Each row is followed by its group and then its class within the group.
[  9.9 -45.6  10.2 -32.7 -47.2  38.3  25.3   2.3 -19.8 -19.9 -12.9  11.0
 -25.0   5.2   4.0   9.9   1.1   6.0 -19.6  -0.4  31.4  -0.6  40.1  -4.5
  18.8  43.2   0.7  -6.7   2.8] -> V > Z666
[ -4.5 -15.7   7.3 -25.1 -20.2  17.8  62.1   6.6 -19.0 -15.9  -7.3   5.5
 -11.6  -3.8  20.3  -4.7  -6.3   6.5   5.3   9.6   8.1   1.0  40.7  -1.0
   2.2  38.2 -11.8  -3.2  -7.4] -> V > Z666
[-28.3  34.4   8.0  -3.3  15.1 -12.4  59.3  -6.2 -24.7  15.7   5.3   0.8
   6.9   5.8   9.8 -25.8 -23.2   7.6  -4.1  21.4 -12.1  32.5  38.2  44.3
   0.5   4.5 -12.4  23.1  24.5] -> Q > Z592
[ -3.0 -37.5  10.2  43.2  10.1  35.1 -11.2   3.7  13.8  -2.9  -0.9  21.4
  10.5 -43.4 -10.4 -22.9  13.9 -26.7  35.2  -4.1  20.1 -15.9 -62.7 -10.8
   5.3  -1.6  -4.7  -7.5 -51.5] -> F > Z189
[-31.0 -24.6   9.0  36.1  -7.2  29.9  23.6  -8.3 -11.1  -1.8  -4.5  18.4
 -18.1 -31.6  -0.7 -20.3  14.6 -24.6  31.4   9.2  13.2  -7.6 -17.0  -6.7
  -8.9  -1.1 -12.2   9.8 -18.3] -> F > Z424
[ 14.1  55.5   5.1  -1.4   2.1 -38.4   1.1 -20.9   9.5  -0.7  18.6   4.8
  31.9 -12.0   9.7   6.5  14.6  29.7 -16.4  21.5 -27.0  55.5  33.3  22.0
   1.0  12.1  24.7   5.8   0.9] -> Q > Z30
[ -9.2  47.5 -11.7 -14.7 -53.6  -4.3  26.1 -29.0   8.1 -21.8  22.3  11.6
   4.0 -21.0  28.7 -22.6 -34.2   4.0  -7.2  22.6 -18.6  28.4  50.5  26.7
  -7.1  -2.3 -22.9  16.2   1.4] -> Q > Z592
[-14.8 -64.9  29.8  20.5  26.1  52.6  27.7  30.5 -18.3   0.4 -20.1  16.5
   1.1 -33.1  -8.9 -35.5  11.6 -29.6  34.5   4.1  21.1  -9.2 -76.1  -8.6
  21.6  15.1 -15.9  -7.7 -63.9] -> F > Z189
[-21.5 -23.1  15.8  -0.5 -38.2  15.6  14.6 -22.1 -23.0  -8.5 -22.8  -1.9
 -36.0  28.5   6.2  20.4  16.2  12.9 -19.2   2.6  17.3  -6.6  75.5 -29.3
 -27.8   4.5  18.0  -1.3  45.1] -> V > Z687
[  3.1 -29.9  -8.8 -32.6 -73.7  27.1   1.2 -34.8 -11.4 -26.3 -13.5   9.8
 -14.2  19.5  14.9  11.8 -12.8  -0.8 -23.1   8.6  20.2 -18.3  67.5 -21.3
  -9.2   3.5  -3.6   3.0  20.1] -> V > Z687
[  1.3 -53.1  14.6  11.4  11.6  48.9  16.5  19.5  -5.2 -19.1  -7.5  15.6
  -6.7 -41.2  -2.9 -10.5   8.5 -22.3  41.4  -9.6  28.2 -28.4 -50.1 -20.5
  10.6  19.0 -16.4 -14.5 -55.1] -> F > Z189
[-32.9  59.9   1.2 -28.9   6.7 -20.2  58.3 -20.9  -6.7  21.1   6.3  -3.2
  -3.7  19.2  12.8 -19.5 -13.9  16.9  -9.7  23.9 -27.1  31.1  73.0  49.7
  -9.5  -6.3 -15.7  23.6  45.2] -> Q > Z592
[-26.1  80.9 -15.3   3.3 -51.9 -28.1  28.8 -29.8   1.2  15.4  22.6   7.7
  -3.6  -6.5  19.7 -16.6 -23.7   7.4 -28.6  29.5 -25.1  35.5  67.6  45.4
   1.7   4.0 -10.0  36.4  42.4] -> Q > Z592
[  5.6  -6.1  -0.4  13.4 -11.6  11.8  -9.0   8.5   5.0 -12.4  29.7   8.2
 -11.1 -37.1   6.3  -8.4  -5.7 -12.4  27.7   4.0   8.3 -16.2  -9.9  -9.2
  -6.9   5.3 -13.3 -12.3 -38.2] -> F > Z424
[ -5.0 -51.8   4.1  26.1  -9.6  28.3  -6.3  10.5   4.4 -12.9   1.1  15.4
 -19.4 -45.4  -8.0 -10.4   5.8 -22.3  35.5  -5.3  26.5 -26.7 -47.1 -32.2
   7.3   9.5 -14.7  -7.2 -45.8] -> F > Z189
